Below is a small trained network, with its code and all its weights. Each question gives an input and a class and asks what happens when units are switched off, that is, made to give their printed mean instead of their output.

import numpy as np


def w(rows, s, z=0):
    codes = np.array(rows[::2]) - 128.0
    scale = np.full(codes.shape[1], s)
    scale[-1] = z or s
    return codes * scale


def f(y):
    return y / 2 * (1 + np.tanh(0.7978845608 * (y + 0.044715 * y**3)))


def log_softmax(a):
    a = a - a.max(-1, keepdims=True)
    return a - np.log(np.exp(a).sum(-1, keepdims=True))


def net(x, mask):
    res = np.array(x, float).reshape(1, 6) / 4 @ E
    y = f(res @ A[0][:, :-1].T + A[0][:, -1])
    res = res + np.where(mask, y, B[0][:, -1]) @ B[0][:, :-1]
    return log_softmax(res[-1] @ U[:, :-1].T + U[:, -1])


A, B = {}, {}
E = w([
[243,126,85,50,168,106,195,215],'x0',
[139,61,145,122,132,244,240,50],'x1',
[83,211,243,59,178,77,183,97],'x2',
[121,208,49,79,1,139,164,100],'x3',
[151,132,253,158,33,168,141,204],'x4',
[61,150,107,49,172,252,88,200],'x5',
],0.0068)
A[0] = w([
[165,90,35,219,119,149,112,129,99],'N1',
[130,144,198,146,75,166,142,206,182],'N2',
[125,133,200,164,68,149,139,209,169],'N3',
[70,171,201,54,162,90,162,111,149],'N4',
[219,123,106,89,147,105,191,169,96],'N5',
[91,115,63,93,176,109,113,101,109],'N6',
[167,76,76,151,92,152,58,145,29],'N7',
[176,66,78,189,81,150,84,140,95],'N8',
[105,126,96,101,180,87,142,74,109],'N9',
[96,132,67,110,185,104,115,91,116],'N10',
[104,122,64,125,184,101,134,88,153],'N11',
[82,170,194,47,154,89,167,81,85],'N12',
[151,70,174,145,197,180,164,91,56],'N13',
[134,58,58,147,100,200,78,163,75],'N14',
[214,127,125,184,64,38,156,26,57],'N15',
[134,87,132,114,137,219,255,41,121],'N16',
[50,157,109,80,160,200,104,192,53],'N17',
[67,137,100,68,126,213,103,180,54],'N18',
[27,143,132,147,114,181,83,116,100],'N19',
[93,124,63,97,189,122,107,87,133],'N20',
[197,127,89,57,160,150,175,236,94],'N21',
[39,119,174,181,92,136,89,96,59],'N22',
[125,162,129,121,151,54,51,196,44],'N23',
[109,207,115,135,141,93,36,195,53],'N24',
[106,157,107,51,162,216,91,178,79],'N25',
[126,201,85,84,14,124,123,102,60],'N26',
[203,120,104,74,152,94,176,195,81],'N27',
[111,177,132,116,99,57,58,181,116],'N28',
[121,122,72,126,188,91,127,75,128],'N29',
[29,105,121,174,104,123,100,60,131],'N30',
[109,174,55,66,11,162,156,113,79],'N31',
[143,45,191,185,232,115,49,175,143],'N32',
[120,72,152,81,117,246,224,67,5],'N33',
[112,140,68,102,166,115,118,73,97],'N34',
[57,138,134,174,108,158,74,77,29],'N35',
],0.0078,0.0018)
B[0] = w([
[159,189,163,114,140,121,114,135,201],'N1',
[186,79,117,121,50,173,149,167,197],'N2',
[182,84,125,100,31,183,173,179,198],'N3',
[187,225,156,116,149,168,103,133,208],'N4',
[130,86,131,115,155,115,80,53,200],'N5',
[163,102,138,129,92,152,156,155,179],'N6',
[159,201,149,112,172,167,123,131,176],'N7',
[151,217,173,101,176,143,117,131,195],'N8',
[163,127,153,119,87,153,140,169,184],'N9',
[170,104,129,121,68,165,155,155,185],'N10',
[158,99,143,129,76,161,157,170,190],'N11',
[182,206,138,105,182,171,85,135,205],'N12',
[79,150,90,159,152,158,163,120,189],'N13',
[183,234,161,105,168,131,123,127,197],'N14',
[94,108,208,173,176,1,170,181,254],'N15',
[122,147,55,208,133,119,101,130,253],'N16',
[132,121,180,186,137,19,146,162,188],'N17',
[116,116,190,161,152,21,157,174,187],'N18',
[145,68,164,118,153,74,90,80,183],'N19',
[174,95,145,121,71,175,155,184,190],'N20',
[136,62,136,82,138,105,56,24,210],'N21',
[155,79,144,82,115,127,84,67,191],'N22',
[108,131,50,205,138,159,111,107,191],'N23',
[127,131,47,205,125,165,106,109,192],'N24',
[129,102,196,178,141,22,128,151,193],'N25',
[41,110,99,62,181,156,180,130,207],'N26',
[154,62,110,92,149,120,79,47,194],'N27',
[94,130,44,203,118,165,115,114,195],'N28',
[151,103,142,120,73,144,152,162,193],'N29',
[146,83,142,87,121,118,70,73,203],'N30',
[46,121,109,82,174,144,185,142,219],'N31',
[7,118,106,49,196,180,216,157,231],'N32',
[120,139,52,213,125,147,97,122,235],'N33',
[148,113,120,118,89,148,153,167,179],'N34',
[151,82,117,80,139,133,64,55,180],'N35',
],0.0081,0.0079)
U = w([
[147,68,139,81,142,106,65,39,97],'0',
[112,155,47,237,136,146,112,122,79],'1',
[117,122,200,169,152,23,153,166,249],'2',
[179,255,168,88,164,157,109,133,70],'3',
[171,88,143,103,53,176,162,185,160],'4',
[18,128,109,54,178,156,185,137,84],'5',
],0.014,0.0018)

Each question gives the input, the list of numbers given to net, and the class t.
The units are the neurons (one row each of A and B). Each row of codes is followed by its name. A weight is (code - 128) times the scale printed after its matrix; where a second scale follows, it is the last column's (A, B and U).
mask holds one flag per neuron, in row order. A switched-off neuron (its flag False) gives its mean, the last column of its row in B, instead of its output. The means were averaged over made-up inputs and are rounded, as every weight is.
A unit's drop is (log p(t) with every unit on - log p(t) with that unit switched off) / (log p(t) with every unit on - log p(t) with every unit switched off).
The circuit of an input: a set's keep is (log p(t) with only the set's units on - log p(t) with every unit switched off) / (log p(t) with every unit on - log p(t) with every unit switched off). Starting from the 12 units with the biggest drops (on a tie, the unit counted first), units are removed one at a time, each time the one whose removal leaves the highest keep (on an exact tie, the one counted first), for as long as the keep stays at least 0.8.
circuit, biggest first: the units of the circuit, biggest drop first
most important unit: the unit with the biggest drop
top k neurons: the k neurons with the biggest drops, biggest first
drop of u: that unit's drop, to one decimal
input [5,0,4,-8,2,3], class 5: circuit, biggest first -> (N32)
input [4,7,3,3,6,-3], class 1: top 2 neurons -> (N16, N33)
input [1,2,-1,6,-4,-7], class 2: top 2 neurons -> (N15, N32)
input [5,-8,-1,0,-2,5], class 1: top 2 neurons -> (N24, N23)
input [-6,5,2,-6,-6,-7], class 2: top 3 neurons -> (N15, N21, N27)
input [0,0,3,-4,3,2], class 5: top 2 neurons -> (N32, N14)
input [5,1,5,-5,-2,7], class 2: top 2 neurons -> (N25, N17)
input [-7,-2,3,8,-8,5], class 4: top 2 neurons -> (N20, N10)
input [3,0,-8,-1,7,6], class 3: top 4 neurons -> (N14, N8, N7, N15)
input [2,7,-3,6,-4,4], class 1: top 2 neurons -> (N33, N16)
input [1,-8,-8,-4,7,6], class 1: top 4 neurons -> (N24, N23, N28, N4)
input [1,8,4,-6,4,8], class 1: top 2 neurons -> (N33, N16)
input [6,8,3,-7,-2,7], class 1: top 4 neurons -> (N33, N16, N13, N15)
input [6,-4,-5,-6,-2,-4], class 0: most important unit -> N27
input [6,-5,6,-1,-6,-6], class 0: top 2 neurons -> (N27, N5)
input [-7,-1,1,-5,3,-7], class 0: top 2 neurons -> (N22, N30)
input [-7,7,2,3,-8,-3], class 4: drop of N34 -> 0.2
input [8,2,-2,-3,6,2], class 0: drop of N21 -> 0.3
input [2,0,7,-3,4,2], class 3: drop of N19 -> 0.0
input [-5,8,1,4,-6,-5], class 1: circuit, biggest first -> (N16)
input [-7,-7,7,-8,4,-4], class 5: drop of N16 -> 0.1
